Below is a small trained network, with its code and all its weights. Each question gives an input and a class and asks what happens when units are switched off, that is, made to give their printed mean instead of their output.

import numpy as np


def w(rows, s, z=0):
    codes = np.array(rows[::2]) - 128.0
    scale = np.full(codes.shape[1], s)
    scale[-1] = z or s
    return codes * scale


def f(y):
    return np.maximum(y, 0)


def log_softmax(a):
    a = a - a.max(-1, keepdims=True)
    return a - np.log(np.exp(a).sum(-1, keepdims=True))


def net(x, mask):
    res = np.array(x, float).reshape(1, 2) / 4 @ E
    y = f(res @ A[0][:, :-1].T + A[0][:, -1])
    res = res + np.where(mask, y, B[0][:, -1]) @ B[0][:, :-1]
    return log_softmax(res[-1] @ U[:, :-1].T + U[:, -1])


A, B = {}, {}
E = w([
[194,59,126],'x0',
[177,158,1],'x1',
],0.017)
A[0] = w([
[164,195,78,138],'N0',
[95,108,210,169],'N1',
[207,77,133,157],'N2',
[103,118,175,130],'N3',
[119,124,84,149],'N4',
[114,86,67,138],'N5',
[143,126,83,94],'N6',
[182,153,96,151],'N7',
[174,107,142,93],'N8',
[168,159,88,105],'N9',
[115,116,203,86],'N10',
[92,205,142,64],'N11',
[35,215,94,178],'N12',
[163,6,119,127],'N13',
[133,132,133,120],'N14',
[182,111,123,172],'N15',
[108,118,109,248],'N16',
[154,151,96,100],'N17',
[119,161,61,94],'N18',
[181,91,139,85],'N19',
],0.018,0.014)
B[0] = w([
[148,122,193,213],'N0',
[132,121,183,238],'N1',
[65,173,128,200],'N2',
[166,107,163,186],'N3',
[141,111,215,175],'N4',
[126,136,182,175],'N5',
[152,157,138,166],'N6',
[145,101,158,193],'N7',
[141,190,101,150],'N8',
[148,145,162,182],'N9',
[182,168,177,195],'N10',
[138,226,93,174],'N11',
[67,169,118,255],'N12',
[89,180,120,204],'N13',
[138,109,107,128],'N14',
[79,126,137,180],'N15',
[11,50,162,209],'N16',
[168,130,151,165],'N17',
[169,128,141,192],'N18',
[134,215,75,159],'N19',
],0.012,0.021)
U = w([
[168,153,204,114],'0',
[57,239,105,92],'1',
[8,33,157,254],'2',
[164,148,47,103],'3',
[120,126,61,92],'4',
[161,121,70,92],'5',
[137,77,86,90],'6',
[187,20,147,69],'7',
],0.015,0.0084)

Each question gives the input, the list of numbers given to net, and the class t.
The units are the neurons (one row each of A and B). Each row of codes is followed by its name. A weight is (code - 128) times the scale printed after its matrix; where a second scale follows, it is the last column's (A, B and U).
mask holds one flag per neuron, in row order. A switched-off neuron (its flag False) gives its mean, the last column of its row in B, instead of its output. The means were averaged over made-up inputs and are rounded, as every weight is.
A unit's drop is (log p(t) with every unit on - log p(t) with that unit switched off) / (log p(t) with every unit on - log p(t) with every unit switched off).
The circuit of an input: a set's keep is (log p(t) with only the set's units on - log p(t) with every unit switched off) / (log p(t) with every unit on - log p(t) with every unit switched off). Starting from the 12 units with the biggest drops (on a tie, the unit counted first), units are removed one at a time, each time the one whose removal leaves the highest keep (on an exact tie, the one counted first), for as long as the keep stays at least 0.8.
units of the circuit, in order: the units of the circuit, biggest drop first
most important unit: the unit with the biggest drop
k most important neurons: the k neurons with the biggest drops, biggest first
drop of u: that unit's drop, to one decimal
input [-3,0], class 2: units of the circuit, in order => N19; N10
input [-3,-2], class 2: 2 most important neurons => N13; N19
input [7,5], class 1: units of the circuit, in order => N2
input [3,2], class 2: 3 most important neurons => N11; N12; N10
input [8,-7], class 1: 2 most important neurons => N13; N2
input [3,-1], class 2: 2 most important neurons => N11; N12
input [6,5], class 1: 4 most important neurons => N2; N13; N19; N1
input [-4,4], class 0: 3 most important neurons => N0; N2; N13
input [-7,-8], class 0: 3 most important neurons => N1; N3; N10
input [-7,-7], class 0: 4 most important neurons => N1; N3; N10; N2
input [-3,-1], class 2: drop of N13 => 0.3
input [4,-1], class 1: drop of N13 => 0.2
input [4,-2], class 1: drop of N13 => 0.2
input [6,-5], class 1: most important unit => N13
